Below is a small trained network, with its code and all its weights. Each question gives an input and a target symbol and asks what happens when units are switched off, that is, made to give their printed mean instead of their output.

import numpy as np


def w(rows, s, z=0):
    codes = np.array(rows[::2]) - 128.0
    scale = np.full(codes.shape[1], s)
    scale[-1] = z or s
    return codes * scale


def norm(h):
    return h / np.sqrt((h * h).mean(-1, keepdims=True) + 1e-5)


def f(y):
    return np.maximum(y, 0)


def softmax(a):
    e = np.exp(a - a.max(-1, keepdims=True))
    return e / e.sum(-1, keepdims=True)


def log_softmax(a):
    a = a - a.max(-1, keepdims=True)
    return a - np.log(np.exp(a).sum(-1, keepdims=True))


def net(x, mask):
    ids = ['ΘΞΠΦΩαβγεημψ'.index(c) for c in x.split()]
    T = len(ids)
    res = E[ids] + P[:T]
    r = norm(res)
    for j in range(2):
        rows = slice(2 * j, 2 * j + 2)
        q, k, v = (r @ M[0][rows].T for M in (Q, K, V))
        z = softmax(np.where(np.tri(T) > 0, q @ k.T / 2**0.5, -1e9)) @ v
        o = O[0][rows]
        res = res + np.where(mask[j], z, o[:, -1]) @ o[:, :-1]
    y = f(norm(res) @ A[0][:, :-1].T + A[0][:, -1])
    res = res + np.where(mask[2:10], y, B[0][:, -1]) @ B[0][:, :-1]
    return log_softmax(norm(res)[-1] @ U[:, :-1].T + U[:, -1])


Q, K, V, O, A, B = {}, {}, {}, {}, {}, {}
E = w([
[104,40,106,169],'Θ',
[125,107,128,178],'Ξ',
[134,106,251,71],'Π',
[140,135,150,83],'Φ',
[251,86,173,62],'Ω',
[186,93,99,185],'α',
[231,21,147,146],'β',
[105,84,229,181],'γ',
[121,58,115,104],'ε',
[122,154,119,213],'η',
[61,149,71,137],'μ',
[100,65,144,181],'ψ',
],0.016)
P = w([
[114,162,94,79],'0',
[65,58,189,253],'1',
[99,66,167,233],'2',
[111,62,153,213],'3',
[121,69,144,193],'4',
[130,74,136,194],'5',
[143,75,147,166],'6',
[148,82,126,165],'7',
[139,91,127,169],'8',
[152,79,112,169],'9',
],0.0049)
Q[0] = w([
[109,70,168,122],'H1',
[174,111,140,164],'H1',
[75,166,247,85],'H2',
[118,223,151,230],'H2',
],0.013)
K[0] = w([
[127,135,90,104],'H1',
[113,171,124,115],'H1',
[158,139,249,138],'H2',
[97,151,116,202],'H2',
],0.019)
V[0] = w([
[49,11,46,28],'H1',
[185,225,1,91],'H1',
[149,36,38,223],'H2',
[95,214,175,221],'H2',
],0.0098)
O[0] = w([
[106,29,68,19,216],'H1',
[218,145,50,155,2],'H1',
[143,80,187,254,254],'H2',
[58,205,83,161,135],'H2',
],0.0088,0.0053)
A[0] = w([
[87,83,185,139,157],'N1',
[184,96,118,173,30],'N2',
[145,78,195,68,64],'N3',
[10,201,23,138,208],'N4',
[200,186,189,54,124],'N5',
[229,170,99,157,122],'N6',
[144,211,237,153,92],'N7',
[85,196,119,68,251],'N8',
],0.012,0.0025)
B[0] = w([
[86,170,39,97,254],'N1',
[62,135,96,208,171],'N2',
[207,182,222,112,211],'N3',
[235,36,65,174,185],'N4',
[46,190,8,146,174],'N5',
[182,148,167,217,140],'N6',
[149,190,172,51,164],'N7',
[126,60,35,212,160],'N8',
],0.014,0.0079)
U = w([
[97,44,153,98,178],'Θ',
[92,176,123,157,87],'Ξ',
[75,160,142,105,238],'Π',
[165,114,37,133,204],'Φ',
[177,173,146,142,157],'Ω',
[149,186,123,203,169],'α',
[161,105,179,171,102],'β',
[54,150,181,123,97],'γ',
[140,40,168,89,41],'ε',
[174,223,120,195,53],'η',
[196,83,7,151,1],'μ',
[52,82,154,126,98],'ψ',
],0.012,0.0051)

Each question gives the input, a string of symbols that net reads in full, and the target symbol t.
The units are the heads (2 rows each of Q, K, V and O) and the neurons (one row each of A and B). Each row of codes is followed by its name. A weight is (code - 128) times the scale printed after its matrix; where a second scale follows, it is the last column's (O, A, B and U).
mask holds one flag per unit, heads first, then neurons. A switched-off unit (its flag False) gives its mean, the last column of its rows in O or B, instead of its output. The means were averaged over made-up inputs and are rounded, as every weight is.
A unit's drop is (log p(t) with every unit on - log p(t) with that unit switched off) / (log p(t) with every unit on - log p(t) with every unit switched off).
The circuit of an input: a set's keep is (log p(t) with only the set's units on - log p(t) with every unit switched off) / (log p(t) with every unit on - log p(t) with every unit switched off). Starting from all 10 units, units are removed one at a time, each time the one whose removal leaves the highest keep (on an exact tie, the one counted first), for as long as the keep stays at least 0.8.
circuit, biggest first: the units of the circuit, biggest drop first
top k neurons: the k neurons with the biggest drops, biggest first
heads that matter: for each layer, one digit per head in row order, 1 if its drop is at least 0.15 and else 0, layers parted by /
drop of u: that unit's drop, to one decimal
input η Φ Ω, target η: circuit, biggest first : (H1)
input γ Ω Φ Π, target Π: heads that matter : 01
input Π Π Ξ μ β ψ Π ε, target ε: circuit, biggest first : (H2 N3)
input γ Φ Φ, target Π: top 2 neurons : (N7 N3)
input α ε Θ η μ Ξ Ω, target Ω: top 3 neurons : (N3 N5 N4)
input Ξ Φ γ Θ γ, target Π: top 2 neurons : (N1 N7)
input α μ Ω Π α η Ξ ψ Θ α, target α: drop of H2 : 0.1
input Ω ε Θ η η μ, target μ: drop of N2 : 0.1
input Φ Φ α μ ψ ψ α Θ μ Π, target Φ: heads that matter : 01
input Π ε Π ε Φ ε μ Π Π ε, target Θ: heads that matter : 10
input Ω Π γ μ ψ η α β η γ, target Π: heads that matter : 01
input Ξ μ Ω Ξ γ η Π μ ψ Ω, target Ω: drop of N4 : 0.1
